Below are the code and all the weights of a small trained network. Each question names an input and a class and asks about switching units off, where a switched-off unit gives its printed mean instead of its output.

import numpy as np


def w(rows, s, z=0):
    codes = np.array(rows[::2]) - 128.0
    scale = np.full(codes.shape[1], s)
    scale[-1] = z or s
    return codes * scale


def f(y):
    return np.maximum(y, 0)


def log_softmax(a):
    a = a - a.max(-1, keepdims=True)
    return a - np.log(np.exp(a).sum(-1, keepdims=True))


def net(x, mask):
    res = np.array(x, float).reshape(1, 3) / 4 @ E
    y = f(res @ A[0][:, :-1].T + A[0][:, -1])
    res = res + np.where(mask, y, B[0][:, -1]) @ B[0][:, :-1]
    return log_softmax(res[-1] @ U[:, :-1].T + U[:, -1])


A, B = {}, {}
E = w([
[135,163,79,10,162,128,39,140,192,126],'x0',
[62,211,72,149,94,210,72,108,84,119],'x1',
[197,125,118,133,99,146,125,81,183,61],'x2',
],0.011)
A[0] = w([
[73,149,79,165,105,141,109,69,102,107,38],'N1',
[125,142,169,209,110,134,201,85,88,122,2],'N2',
[201,126,111,123,74,148,142,43,133,69,19],'N3',
[63,169,72,130,109,164,94,97,124,129,79],'N4',
[67,138,133,127,146,105,132,196,94,244,44],'N5',
[144,108,120,112,159,50,139,130,164,142,97],'N6',
],0.011,0.0058)
B[0] = w([
[142,2,193,93,139,171,182,145,124,141,220],'N1',
[95,168,55,60,186,163,107,88,84,97,255],'N2',
[179,111,173,156,88,136,100,188,134,40,243],'N3',
[136,52,106,96,157,54,192,114,92,131,254],'N4',
[171,100,162,185,89,154,59,180,152,56,240],'N5',
[111,87,104,76,192,91,181,111,101,141,255],'N6',
],0.012,0.0071)
U = w([
[134,57,184,126,153,83,251,132,95,156,74],'0',
[166,93,184,172,88,140,65,192,156,57,99],'1',
[96,152,39,57,176,138,65,106,111,112,168],'2',
[121,131,121,144,86,89,159,115,126,173,255],'3',
[111,153,129,154,121,144,103,97,166,203,86],'4',
],0.012,0.014)

Each question gives the input, the list of numbers given to net, and the class t.
The units are the neurons (one row each of A and B). Each row of codes is followed by its name. A weight is (code - 128) times the scale printed after its matrix; where a second scale follows, it is the last column's (A, B and U).
mask holds one flag per neuron, in row order. A switched-off neuron (its flag False) gives its mean, the last column of its row in B, instead of its output. The means were averaged over made-up inputs and are rounded, as every weight is.
A unit's drop is (log p(t) with every unit on - log p(t) with that unit switched off) / (log p(t) with every unit on - log p(t) with every unit switched off).
The circuit of an input: a set's keep is (log p(t) with only the set's units on - log p(t) with every unit switched off) / (log p(t) with every unit on - log p(t) with every unit switched off). Starting from all 6 units, units are removed one at a time, each time the one whose removal leaves the highest keep (on an exact tie, the one counted first), for as long as the keep stays at least 0.8.
circuit, biggest first: the units of the circuit, biggest drop first
unit that matters most: the unit with the biggest drop
k most important neurons: the k neurons with the biggest drops, biggest first
drop of u: that unit's drop, to one decimal
input [-5,7,0], class 0: unit that matters most : N1
input [-1,7,-8], class 1: 2 most important neurons : N5, N6
input [7,2,-8], class 1: 2 most important neurons : N5, N2
input [-6,-4,1], class 2: circuit, biggest first : N2, N1
input [8,3,-8], class 1: 3 most important neurons : N5, N2, N6
input [-6,3,4], class 2: 2 most important neurons : N2, N5
input [7,-7,4], class 0: 2 most important neurons : N2, N6
input [-2,-1,-2], class 3: 2 most important neurons : N3, N1
input [1,3,2], class 3: 3 most important neurons : N2, N6, N5
input [5,8,8], class 0: circuit, biggest first : N4, N1
input [5,5,-5], class 0: circuit, biggest first : N4, N2
input [-6,-1,5], class 2: 2 most important neurons : N2, N5
input [-5,7,6], class 0: 2 most important neurons : N1, N4
input [4,7,3], class 0: unit that matters most : N4
input [-8,1,8], class 1: 2 most important neurons : N3, N6
input [-3,-4,8], class 1: drop of N3 : 0.8
input [-8,-7,3], class 2: drop of N6 : 0.0
input [-4,8,-5], class 0: drop of N1 : 0.8
